Here is a tiny trained network, its code and every weight. The questions are about switching its units off for an input and a target symbol, where a switched-off unit gives its printed mean instead of its output.

import numpy as np


def w(rows, s, z=0):
    codes = np.array(rows[::2]) - 128.0
    scale = np.full(codes.shape[1], s)
    scale[-1] = z or s
    return codes * scale


def f(y):
    return np.maximum(y, 0)


def softmax(a):
    e = np.exp(a - a.max(-1, keepdims=True))
    return e / e.sum(-1, keepdims=True)


def log_softmax(a):
    a = a - a.max(-1, keepdims=True)
    return a - np.log(np.exp(a).sum(-1, keepdims=True))


def net(x, mask):
    ids = ['ΘΞΠΨαβεζηλσφ'.index(c) for c in x.split()]
    T = len(ids)
    res = E[ids] + P[:T]
    r = res
    for j in range(2):
        rows = slice(3 * j, 3 * j + 3)
        q, k, v = (r @ M[0][rows].T for M in (Q, K, V))
        z = softmax(np.where(np.tri(T) > 0, q @ k.T / 3**0.5, -1e9)) @ v
        o = O[0][rows]
        res = res + np.where(mask[j], z, o[:, -1]) @ o[:, :-1]
    y = f(res @ A[0][:, :-1].T + A[0][:, -1])
    res = res + np.where(mask[2:26], y, B[0][:, -1]) @ B[0][:, :-1]
    return log_softmax(res[-1] @ U[:, :-1].T + U[:, -1])


Q, K, V, O, A, B = {}, {}, {}, {}, {}, {}
E = w([
[183,132,113,210,117,44,135,210,113],'Θ',
[128,96,213,189,178,128,170,153,171],'Ξ',
[133,83,127,216,70,130,195,96,180],'Π',
[4,125,92,106,180,74,154,127,154],'Ψ',
[122,155,109,153,138,188,81,134,53],'α',
[151,65,83,105,185,79,141,75,86],'β',
[78,98,190,98,114,162,77,71,186],'ε',
[132,161,91,58,118,141,124,154,216],'ζ',
[63,204,91,191,160,119,203,161,160],'η',
[99,96,32,78,89,166,126,50,153],'λ',
[172,195,173,122,156,125,147,31,109],'σ',
[94,66,108,99,199,211,153,144,129],'φ',
],0.015)
P = w([
[116,137,129,120,97,88,96,90,122],'0',
[122,147,179,43,87,119,159,158,108],'1',
[108,153,111,175,162,121,67,70,150],'2',
[126,154,198,31,48,164,195,159,86],'3',
[147,160,81,183,207,119,49,72,237],'4',
[69,103,254,53,23,87,203,127,22],'5',
[121,172,90,142,188,153,99,166,226],'6',
],0.0083)
Q[0] = w([
[146,89,231,20,7,114,210,151,28],'H1',
[135,177,72,107,196,138,129,180,184],'H1',
[79,130,157,30,56,119,193,206,65],'H1',
[134,135,118,178,116,148,141,56,96],'H2',
[112,135,70,173,178,121,92,125,174],'H2',
[51,116,149,93,188,191,111,79,136],'H2',
],0.011)
K[0] = w([
[166,168,37,225,255,158,44,89,226],'H1',
[63,103,182,152,96,92,155,65,45],'H1',
[127,104,94,239,196,94,25,55,205],'H1',
[140,136,105,118,140,195,214,173,180],'H2',
[131,100,186,68,53,132,203,156,60],'H2',
[59,108,174,83,188,213,120,66,139],'H2',
],0.0083)
V[0] = w([
[228,163,125,156,111,72,157,126,121],'H1',
[154,28,69,151,231,58,151,140,135],'H1',
[173,118,146,179,131,164,110,226,43],'H1',
[120,102,218,163,106,137,156,164,177],'H2',
[178,109,1,148,19,120,145,189,164],'H2',
[139,35,171,81,115,216,111,52,129],'H2',
],0.0081)
O[0] = w([
[83,133,197,196,169,255,70,129,103,82],'H1',
[168,115,96,151,247,139,73,91,214,80],'H1',
[40,98,220,51,197,91,146,101,53,95],'H1',
[144,56,230,107,51,131,115,60,142,3],'H2',
[42,107,96,216,175,130,124,12,167,6],'H2',
[197,93,118,110,115,163,242,155,84,136],'H2',
],0.0068,0.0028)
A[0] = w([
[154,122,67,96,134,157,69,34,74,200],'N1',
[109,135,19,135,105,108,105,46,74,146],'N2',
[120,124,129,93,72,206,136,9,124,204],'N3',
[118,8,102,135,168,211,187,208,110,71],'N4',
[143,116,81,141,187,128,106,146,191,83],'N5',
[161,55,89,170,90,151,215,159,141,124],'N6',
[122,77,236,158,120,127,195,214,162,125],'N7',
[122,238,192,193,114,103,161,138,146,154],'N8',
[103,110,202,178,112,96,158,119,41,108],'N9',
[171,145,135,164,85,42,43,132,143,192],'N10',
[139,187,122,153,134,95,236,173,128,147],'N11',
[71,90,106,125,243,144,108,156,138,205],'N12',
[63,36,110,111,117,108,157,96,216,179],'N13',
[150,64,177,125,88,142,159,83,168,217],'N14',
[143,166,28,107,235,123,97,129,83,114],'N15',
[86,179,237,126,253,152,138,68,122,70],'N16',
[166,73,73,48,166,214,220,178,120,134],'N17',
[193,155,147,123,156,145,116,125,42,116],'N18',
[181,125,191,95,159,115,109,138,196,187],'N19',
[8,158,195,89,155,181,146,125,137,67],'N20',
[189,107,106,150,163,225,95,72,176,94],'N21',
[181,14,87,85,193,57,126,114,86,174],'N22',
[62,71,164,115,205,157,49,104,82,53],'N23',
[99,54,89,148,3,61,136,174,119,4],'N24',
],0.0051,0.0031)
B[0] = w([
[152,86,128,159,65,150,137,204,124,230],'N1',
[112,93,99,85,85,119,197,178,155,216],'N2',
[103,66,176,110,57,163,131,178,140,188],'N3',
[91,204,115,122,179,146,66,3,116,167],'N4',
[56,151,180,78,170,96,178,174,151,189],'N5',
[105,153,156,146,185,166,95,58,79,185],'N6',
[123,182,91,147,225,112,103,156,148,169],'N7',
[104,118,82,191,47,129,65,27,156,197],'N8',
[59,225,72,81,181,167,155,215,176,198],'N9',
[118,181,123,35,138,155,61,149,123,209],'N10',
[109,129,103,180,142,118,140,40,107,219],'N11',
[170,146,184,111,136,151,144,62,84,235],'N12',
[90,55,207,78,151,141,155,130,113,184],'N13',
[97,83,204,129,188,150,112,159,164,167],'N14',
[114,120,217,167,130,80,166,193,77,253],'N15',
[187,164,58,96,146,132,162,45,136,201],'N16',
[109,122,145,176,201,131,58,60,118,255],'N17',
[128,132,207,165,121,97,204,185,80,211],'N18',
[155,169,150,127,163,98,142,159,208,177],'N19',
[199,177,21,179,117,163,119,143,162,198],'N20',
[108,154,204,209,136,123,190,183,177,190],'N21',
[157,46,82,164,120,135,72,83,88,214],'N22',
[185,129,92,68,142,159,107,134,99,191],'N23',
[121,222,205,115,104,133,116,40,100,175],'N24',
],0.0049,0.0045)
U = w([
[108,132,109,116,189,206,82,56,117,16],'Θ',
[152,118,179,224,215,106,178,205,179,125],'Ξ',
[95,67,41,131,69,214,136,115,174,201],'Π',
[77,79,191,229,92,159,165,93,138,59],'Ψ',
[144,164,117,191,96,199,87,221,62,236],'α',
[188,165,20,48,140,117,106,183,213,109],'β',
[195,24,107,157,158,48,123,98,84,250],'ε',
[86,138,155,156,109,74,9,103,136,148],'ζ',
[148,76,231,77,117,131,89,163,170,127],'η',
[226,205,180,130,78,89,176,26,123,3],'λ',
[3,156,139,60,159,69,192,155,96,209],'σ',
[112,156,18,212,117,145,200,89,149,33],'φ',
],0.0051,0.002)

Each question gives the input, a string of symbols that net reads in full, and the target symbol t.
The units are the heads (3 rows each of Q, K, V and O) and the neurons (one row each of A and B). Each row of codes is followed by its name. A weight is (code - 128) times the scale printed after its matrix; where a second scale follows, it is the last column's (O, A, B and U).
mask holds one flag per unit, heads first, then neurons. A switched-off unit (its flag False) gives its mean, the last column of its rows in O or B, instead of its output. The means were averaged over made-up inputs and are rounded, as every weight is.
A unit's drop is (log p(t) with every unit on - log p(t) with that unit switched off) / (log p(t) with every unit on - log p(t) with every unit switched off).
The circuit of an input: a set's keep is (log p(t) with only the set's units on - log p(t) with every unit switched off) / (log p(t) with every unit on - log p(t) with every unit switched off). Starting from the 12 units with the biggest drops (on a tie, the unit counted first), units are removed one at a time, each time the one whose removal leaves the highest keep (on an exact tie, the one counted first), for as long as the keep stays at least 0.8.
units of the circuit, in order: the units of the circuit, biggest drop first
unit that matters most: the unit with the biggest drop
k most important neurons: the k neurons with the biggest drops, biggest first
which heads matter: for each layer, one digit per head in row order, 1 if its drop is at least 0.15 and else 0, layers parted by /
drop when u is switched off: that unit's drop, to one decimal
input Ψ Ψ σ, target β: which heads matter => 11
input Ψ β Ψ β, target β: units of the circuit, in order => [H1]
input Π Θ ζ, target Θ: units of the circuit, in order => [H1 H2]
input α α α φ, target Θ: which heads matter => 00
input σ β ε β φ, target Ξ: units of the circuit, in order => [H1 N21]
input α β Π, target Ξ: which heads matter => 10
input α α β α λ, target σ: which heads matter => 10
input Ψ β ζ, target Ξ: 2 most important neurons => [N21 N15]
input β Θ λ α Ψ, target σ: which heads matter => 10
input ε α ε, target η: units of the circuit, in order => [H2 N14]
input α α σ λ ε α, target λ: units of the circuit, in order => [H1 H2 N24]
input Θ Θ β, target Θ: which heads matter => 11
input α α α Ψ Ξ ε, target η: which heads matter => 01
input α Ξ ε α β ε β, target λ: which heads matter => 11
input α α α α α α Θ, target σ: which heads matter => 10
input λ λ α, target φ: units of the circuit, in order => [H2 H1]
input Ψ α Θ σ λ η, target φ: units of the circuit, in order => [H1 H2]
input Θ β σ, target Ξ: units of the circuit, in order => [H1 N21 N15]
input β Θ ζ, target Θ: units of the circuit, in order => [H1]
input σ Ξ Ξ λ, target η: unit that matters most => H2
input α β φ β, target ε: which heads matter => 10
input φ β φ α α Π, target σ: units of the circuit, in order => [H1 N9]
input α β Θ, target ζ: 2 most important neurons => [N10 N8]
input Ψ η Ψ Θ η, target Θ: units of the circuit, in order => [H1 H2 N16]
input Ψ Θ ζ Ξ α Ψ α, target β: drop when N8 is switched off => 0.0
input σ Ψ β β β Π, target Ξ: drop when N21 is switched off => 0.2
input α Ψ β φ Θ Θ, target Θ: drop when H1 is switched off => 0.7
input α α β, target σ: drop when N14 is switched off => 0.0
input ε λ ε α ε α Π, target σ: units of the circuit, in order => [H1]
